Here is a tiny trained network, its code and every weight. The questions are about switching its units off for an input and a class, where a switched-off unit gives its printed mean instead of its output.

import numpy as np


def w(rows, s, z=0):
    codes = np.array(rows[::2]) - 128.0
    scale = np.full(codes.shape[1], s)
    scale[-1] = z or s
    return codes * scale


def norm(h):
    return h / np.sqrt((h * h).mean(-1, keepdims=True) + 1e-5)


def f(y):
    return np.maximum(y, 0)


def log_softmax(a):
    a = a - a.max(-1, keepdims=True)
    return a - np.log(np.exp(a).sum(-1, keepdims=True))


def net(x, mask):
    res = np.array(x, float).reshape(1, 8) / 4 @ E
    u = 0
    for l in range(3):
        y = f(norm(res) @ A[l][:, :-1].T + A[l][:, -1])
        res = res + np.where(mask[u : u + 9], y, B[l][:, -1]) @ B[l][:, :-1]
        u += 9
    return log_softmax(norm(res)[-1] @ U[:, :-1].T + U[:, -1])


A, B = {}, {}
E = w([
[130,135,122,127,130,120],'x0',
[120,133,121,111,126,123],'x1',
[166,22,139,151,78,77],'x2',
[49,120,116,166,141,65],'x3',
[141,139,112,137,133,115],'x4',
[150,69,85,115,246,158],'x5',
[136,132,122,133,127,121],'x6',
[127,129,122,128,128,126],'x7',
],0.011)
A[0] = w([
[36,78,124,172,196,58,5],'0.n1',
[147,79,182,137,66,50,148],'0.n2',
[112,67,143,125,97,87,78],'0.n3',
[144,86,145,121,224,103,3],'0.n4',
[159,152,167,89,41,137,117],'0.n5',
[44,118,128,178,129,99,82],'0.n6',
[118,137,135,178,174,164,139],'0.n7',
[205,124,138,79,142,180,71],'0.n8',
[254,126,159,56,126,138,151],'0.n9',
],0.012,0.0048)
B[0] = w([
[84,148,83,235,53,142,208],'0.n1',
[118,114,80,120,159,55,253],'0.n2',
[148,2,47,116,139,91,189],'0.n3',
[65,142,189,153,159,76,180],'0.n4',
[64,148,157,171,125,44,220],'0.n5',
[124,187,104,206,71,174,195],'0.n6',
[105,119,151,39,186,141,173],'0.n7',
[14,132,118,135,51,112,210],'0.n8',
[88,83,26,223,103,129,255],'0.n9',
],0.0096,0.0077)
A[1] = w([
[163,85,140,162,117,77,94],'1.n1',
[180,56,90,42,158,223,173],'1.n2',
[205,120,82,161,35,176,251],'1.n3',
[149,36,182,103,71,208,140],'1.n4',
[105,145,79,168,80,127,19],'1.n5',
[142,122,71,128,42,181,63],'1.n6',
[163,184,136,132,130,210,182],'1.n7',
[145,254,204,66,112,190,168],'1.n8',
[67,151,120,138,26,132,2],'1.n9',
],0.0098,0.0051)
B[1] = w([
[120,69,59,71,146,113,205],'1.n1',
[27,186,202,244,112,105,160],'1.n2',
[55,146,99,173,138,25,254],'1.n3',
[120,126,82,161,116,8,136],'1.n4',
[89,110,107,173,113,207,228],'1.n5',
[96,170,152,182,80,150,172],'1.n6',
[94,165,74,65,126,118,177],'1.n7',
[117,28,48,63,205,114,211],'1.n8',
[161,149,104,140,122,119,237],'1.n9',
],0.012,0.0052)
A[2] = w([
[110,97,105,117,87,73,165],'2.n1',
[68,136,42,176,145,45,198],'2.n2',
[116,191,92,114,122,181,61],'2.n3',
[135,144,125,134,3,110,63],'2.n4',
[99,77,154,131,179,158,152],'2.n5',
[159,107,170,112,98,142,44],'2.n6',
[124,185,96,39,160,167,104],'2.n7',
[223,143,87,132,133,156,2],'2.n8',
[167,151,198,78,155,206,106],'2.n9',
],0.015,0.0078)
B[2] = w([
[138,157,124,77,173,164,174],'2.n1',
[164,153,175,103,129,182,254],'2.n2',
[67,69,35,85,131,144,137],'2.n3',
[167,139,214,127,111,136,144],'2.n4',
[141,157,173,118,178,113,141],'2.n5',
[117,143,58,116,182,63,128],'2.n6',
[139,73,87,51,170,28,141],'2.n7',
[111,203,29,223,30,85,128],'2.n8',
[116,131,93,60,246,133,128],'2.n9',
],0.013,0.033)
U = w([
[161,52,29,1,208,75,217],'0',
[97,210,166,209,79,211,2],'1',
[205,181,251,55,209,140,161],'2',
],0.0079,0.0062)

Each question gives the input, the list of numbers given to net, and the class t.
The units are the neurons (one row each of A and B). Each row of codes is followed by its name. A weight is (code - 128) times the scale printed after its matrix; where a second scale follows, it is the last column's (A, B and U).
mask holds one flag per neuron, layer by layer. A switched-off neuron (its flag False) gives its mean, the last column of its row in B, instead of its output. The means were averaged over made-up inputs and are rounded, as every weight is.
A unit's drop is (log p(t) with every unit on - log p(t) with that unit switched off) / (log p(t) with every unit on - log p(t) with every unit switched off).
The circuit of an input: a set's keep is (log p(t) with only the set's units on - log p(t) with every unit switched off) / (log p(t) with every unit on - log p(t) with every unit switched off). Starting from the 12 units with the biggest drops (on a tie, the unit counted first), units are removed one at a time, each time the one whose removal leaves the highest keep (on an exact tie, the one counted first), for as long as the keep stays at least 0.8.
circuit, biggest first: the units of the circuit, biggest drop first
most important unit: the unit with the biggest drop
k most important neurons: the k neurons with the biggest drops, biggest first
top k neurons in layer l: the k neurons of layer l with the biggest drops, biggest first
drop of u: that unit's drop, to one decimal
input [0,1,5,-2,-1,6,-6,-5], class 2: top 2 neurons in layer 1 => 1.n8; 1.n2
input [0,6,7,1,-5,8,-5,-6], class 2: most important unit => 2.n5
input [-3,7,-5,5,-6,6,8,-2], class 2: circuit, biggest first => 0.n9; 1.n8
input [6,-1,1,2,-1,-1,7,-2], class 1: 2 most important neurons => 0.n6; 0.n1
input [4,4,-6,8,2,8,-1,-3], class 1: top 4 neurons in layer 0 => 0.n1; 0.n4; 0.n6; 0.n2
input [2,-4,7,-3,5,-6,5,8], class 0: 2 most important neurons => 0.n2; 1.n1
input [-1,5,5,-2,0,-4,3,3], class 0: top 2 neurons in layer 0 => 0.n3; 0.n2
input [-3,-8,-4,4,-1,-4,-2,1], class 0: 2 most important neurons => 0.n9; 1.n8
input [0,-4,3,4,7,4,6,0], class 1: top 2 neurons in layer 2 => 2.n7; 2.n4
input [2,8,5,4,2,-6,2,5], class 2: 3 most important neurons => 0.n9; 1.n8; 2.n2
input [3,-5,-3,7,8,8,-1,-4], class 2: 2 most important neurons => 0.n9; 0.n7
input [6,-2,-7,6,-1,-6,-5,-7], class 0: 3 most important neurons => 0.n9; 1.n8; 0.n1
input [-2,3,-1,-5,-5,5,7,-6], class 1: top 4 neurons in layer 0 => 0.n9; 0.n2; 0.n8; 0.n5
input [-8,-7,8,-2,-1,-7,1,-1], class 0: circuit, biggest first => 0.n2
input [-7,2,-7,-1,2,-7,4,8], class 0: 2 most important neurons => 1.n8; 0.n9
input [-8,-1,5,7,-2,7,-2,-2], class 1: top 3 neurons in layer 0 => 0.n1; 0.n6; 0.n2
input [5,3,-4,-5,2,2,0,4], class 1: drop of 0.n9 => 1.0
input [0,2,0,-4,3,-2,-5,3], class 1: drop of 0.n9 => 0.6
input [2,-4,-2,8,-1,8,-8,-6], class 1: drop of 0.n1 => 0.8
input [5,4,2,7,5,7,3,-1], class 1: most important unit => 0.n1
input [5,-1,6,3,7,8,-7,-3], class 2: drop of 0.n9 => 0.2
